Below are the code and all the weights of a small trained network. Each question names an input and a target symbol and asks about switching units off, where a switched-off unit gives its printed mean instead of its output.

import numpy as np


def w(rows, s, z=0):
    codes = np.array(rows[::2]) - 128.0
    scale = np.full(codes.shape[1], s)
    scale[-1] = z or s
    return codes * scale


def norm(h):
    return h / np.sqrt((h * h).mean(-1, keepdims=True) + 1e-5)


def f(y):
    return np.maximum(y, 0)


def softmax(a):
    e = np.exp(a - a.max(-1, keepdims=True))
    return e / e.sum(-1, keepdims=True)


def log_softmax(a):
    a = a - a.max(-1, keepdims=True)
    return a - np.log(np.exp(a).sum(-1, keepdims=True))


def net(x, mask):
    ids = ['Πγεθλμστψω'.index(c) for c in x.split()]
    T = len(ids)
    res = E[ids] + P[:T]
    u = 0
    for l in range(2):
        r = norm(res)
        for j in range(2):
            rows = slice(2 * j, 2 * j + 2)
            q, k, v = (r @ M[l][rows].T for M in (Q, K, V))
            z = softmax(np.where(np.tri(T) > 0, q @ k.T / 2**0.5, -1e9)) @ v
            o = O[l][rows]
            res = res + np.where(mask[u + j], z, o[:, -1]) @ o[:, :-1]
        u += 2
        y = f(norm(res) @ A[l][:, :-1].T + A[l][:, -1])
        res = res + np.where(mask[u : u + 4], y, B[l][:, -1]) @ B[l][:, :-1]
        u += 4
    return log_softmax(norm(res)[-1] @ U[:, :-1].T + U[:, -1])


Q, K, V, O, A, B = {}, {}, {}, {}, {}, {}
E = w([
[154,112,168,172,119,94,69,117,125,160,118],'Π',
[216,131,109,173,189,95,61,162,84,172,126],'γ',
[157,116,124,163,137,102,28,197,218,134,175],'ε',
[74,167,174,135,27,132,111,88,92,139,84],'θ',
[13,180,151,189,99,87,69,117,214,128,145],'λ',
[104,254,201,187,100,149,88,119,138,134,173],'μ',
[35,127,68,163,104,89,131,240,90,174,98],'σ',
[140,182,174,234,176,156,111,151,8,126,135],'τ',
[154,195,90,50,140,131,49,54,208,126,12],'ψ',
[71,110,143,77,139,137,183,85,62,107,177],'ω',
],0.011)
P = w([
[117,124,102,125,166,172,146,120,151,252,140],'0',
[115,84,115,157,123,194,155,81,139,79,131],'1',
[103,127,145,93,193,139,101,155,137,200,154],'2',
[153,96,120,120,111,114,184,111,124,107,107],'3',
[133,114,170,80,176,79,99,185,142,175,148],'4',
[166,117,127,104,102,67,182,132,121,84,110],'5',
[147,113,189,71,152,55,105,216,139,144,133],'6',
],0.012)
Q[0] = w([
[111,166,231,83,128,2,49,205,107,208,151],'L0H1',
[73,114,151,31,198,143,133,78,113,172,180],'L0H1',
[91,156,44,194,130,243,102,122,137,137,108],'L0H2',
[53,102,206,91,185,131,65,158,93,200,132],'L0H2',
],0.0093)
K[0] = w([
[126,147,152,45,151,59,125,135,116,82,139],'L0H1',
[119,107,100,50,188,191,181,93,141,149,176],'L0H1',
[126,87,94,171,109,255,137,89,142,148,108],'L0H2',
[58,157,133,159,158,96,212,153,96,120,193],'L0H2',
],0.012)
V[0] = w([
[173,228,79,128,136,187,66,130,196,153,2],'L0H1',
[125,114,156,147,107,151,139,175,116,161,231],'L0H1',
[130,208,113,206,102,164,35,131,166,116,95],'L0H2',
[152,85,82,73,141,167,105,199,122,135,79],'L0H2',
],0.0061)
O[0] = w([
[87,152,222,72,185,128,82,193,110,2,135,3],'L0H1',
[155,193,116,154,81,166,102,186,195,117,97,185],'L0H1',
[211,152,118,137,59,65,156,165,183,131,56,8],'L0H2',
[129,165,108,167,106,184,82,137,154,63,150,122],'L0H2',
],0.0077,0.0046)
A[0] = w([
[163,101,152,3,146,100,196,114,93,23,212,254],'L0N1',
[192,97,131,147,217,140,111,204,128,167,148,40],'L0N2',
[137,99,84,173,159,204,196,119,70,62,166,116],'L0N3',
[143,49,115,165,60,68,72,77,193,93,132,34],'L0N4',
],0.0063,0.0041)
B[0] = w([
[85,13,185,219,183,255,81,188,99,86,80,255],'L0N1',
[74,161,130,81,51,132,192,96,201,37,186,191],'L0N2',
[113,175,209,171,169,28,38,193,202,135,2,223],'L0N3',
[141,39,166,65,137,167,39,159,38,123,170,166],'L0N4',
],0.0073,0.0042)
Q[1] = w([
[148,83,79,255,175,188,142,72,91,82,92],'L1H1',
[132,201,157,202,125,136,220,123,121,123,176],'L1H1',
[84,137,206,120,140,74,35,175,109,190,122],'L1H2',
[127,24,59,170,107,121,112,92,117,78,133],'L1H2',
],0.0087)
K[1] = w([
[180,155,132,188,111,244,112,27,154,113,165],'L1H1',
[111,227,155,188,124,152,227,92,116,123,163],'L1H1',
[93,98,178,204,162,61,96,166,66,166,224],'L1H2',
[122,31,64,58,160,198,72,97,254,122,120],'L1H2',
],0.0078)
V[1] = w([
[84,198,219,152,102,110,118,79,143,176,191],'L1H1',
[205,138,192,160,166,130,109,25,148,106,86],'L1H1',
[127,91,80,2,128,81,63,133,186,167,107],'L1H2',
[75,121,122,73,64,129,120,129,90,134,81],'L1H2',
],0.0055)
O[1] = w([
[177,54,140,127,131,73,122,136,135,56,172,254],'L1H1',
[110,47,177,86,213,134,220,73,252,183,103,83],'L1H1',
[146,109,1,169,185,174,85,118,159,81,32,139],'L1H2',
[105,87,106,169,125,64,48,15,151,93,148,168],'L1H2',
],0.0068,0.0022)
A[1] = w([
[39,91,169,157,56,208,204,33,86,78,79,1],'L1N1',
[163,122,128,167,220,91,131,224,208,62,136,51],'L1N2',
[248,40,193,165,93,187,187,141,160,36,62,94],'L1N3',
[124,216,33,158,196,179,161,157,209,253,248,147],'L1N4',
],0.0054,0.0043)
B[1] = w([
[183,139,101,61,154,153,159,194,18,50,45,169],'L1N1',
[92,128,85,130,183,91,151,115,63,122,65,172],'L1N2',
[135,165,96,172,112,142,165,49,61,170,223,205],'L1N3',
[175,4,131,66,115,138,157,2,65,186,114,254],'L1N4',
],0.0088,0.0068)
U = w([
[114,81,135,89,160,151,86,97,96,255,161,103],'Π',
[93,181,90,169,208,92,139,81,82,122,160,25],'γ',
[111,207,98,138,125,218,24,171,99,179,194,143],'ε',
[140,108,118,42,100,139,173,128,75,52,115,63],'θ',
[81,73,154,117,81,70,73,84,147,52,155,64],'λ',
[88,148,196,101,71,158,185,162,172,127,195,248],'μ',
[61,96,85,144,115,62,169,180,168,151,60,160],'σ',
[189,184,184,148,180,78,121,165,113,220,72,117],'τ',
[155,139,95,118,135,177,141,130,214,109,89,253],'ψ',
[48,94,183,119,208,174,115,191,99,129,103,164],'ω',
],0.0069,0.0037)

Each question gives the input, a string of symbols that net reads in full, and the target symbol t.
The units are the heads (2 rows each of Q, K, V and O) and the neurons (one row each of A and B). Each row of codes is followed by its name. A weight is (code - 128) times the scale printed after its matrix; where a second scale follows, it is the last column's (O, A, B and U).
mask holds one flag per unit, layer by layer, with each layer's heads first. A switched-off unit (its flag False) gives its mean, the last column of its rows in O or B, instead of its output. The means were averaged over made-up inputs and are rounded, as every weight is.
A unit's drop is (log p(t) with every unit on - log p(t) with that unit switched off) / (log p(t) with every unit on - log p(t) with every unit switched off).
The circuit of an input: a set's keep is (log p(t) with only the set's units on - log p(t) with every unit switched off) / (log p(t) with every unit on - log p(t) with every unit switched off). Starting from all 12 units, units are removed one at a time, each time the one whose removal leaves the highest keep (on an exact tie, the one counted first), for as long as the keep stays at least 0.8.
circuit, biggest first: the units of the circuit, biggest drop first
top k neurons: the k neurons with the biggest drops, biggest first
top k neurons in layer l: the k neurons of layer l with the biggest drops, biggest first
heads that matter: for each layer, one digit per head in row order, 1 if its drop is at least 0.15 and else 0, layers parted by /
input Π θ σ θ Π, target ε: heads that matter -> 00 / 10
input Π γ σ θ λ, target ε: circuit, biggest first -> L1H1
input μ θ τ μ τ μ ε, target μ: circuit, biggest first -> L1H2, L0N2
input ω ω ψ ω ω γ, target γ: top 3 neurons in layer 1 -> L1N3, L1N4, L1N2
input θ ω ω ω ψ ε, target ε: top 3 neurons in layer 1 -> L1N4, L1N3, L1N1
input τ Π γ, target μ: heads that matter -> 10 / 01
input θ θ γ, target λ: circuit, biggest first -> L0N2, L0H1, L1H2, L0H2
input γ τ Π, target μ: heads that matter -> 10 / 01
input ω ω γ μ, target μ: circuit, biggest first -> L1H2, L1N4
input ω λ γ ω ε ω τ, target Π: circuit, biggest first -> L0H1, L0H2
input ω ω μ ω τ λ τ, target μ: top 3 neurons -> L0N2, L0N3, L1N4
input ω σ θ γ, target γ: top 2 neurons in layer 0 -> L0N2, L0N3
input ω γ ω ω ψ θ ε, target ω: circuit, biggest first -> L0H1, L0N1
input θ ω ψ Π μ, target ω: circuit, biggest first -> L0H1
input σ γ γ θ σ ω, target ω: heads that matter -> 00 / 00
input ω ψ τ θ θ, target μ: circuit, biggest first -> L1H2, L1N4
input τ θ ω Π θ Π ε, target λ: top 3 neurons -> L0N2, L0N1, L0N3
input μ ω ε λ θ, target σ: heads that matter -> 01 / 01
input σ ω ω σ μ ψ γ, target ω: heads that matter -> 10 / 00
input θ Π σ γ τ, target μ: circuit, biggest first -> L1H2, L0N2
input θ ε ω μ, target μ: circuit, biggest first -> L1H2
input ψ γ ε, target ω: top 2 neurons -> L1N2, L0N3
input θ γ γ θ ε ψ Π, target ω: circuit, biggest first -> L0H1, L0N1
input σ θ ω ω, target ω: top 2 neurons -> L0N3, L1N4
input ψ Π θ θ μ, target τ: heads that matter -> 01 / 00
input σ θ θ, target ε: circuit, biggest first -> L1H1, L1N4
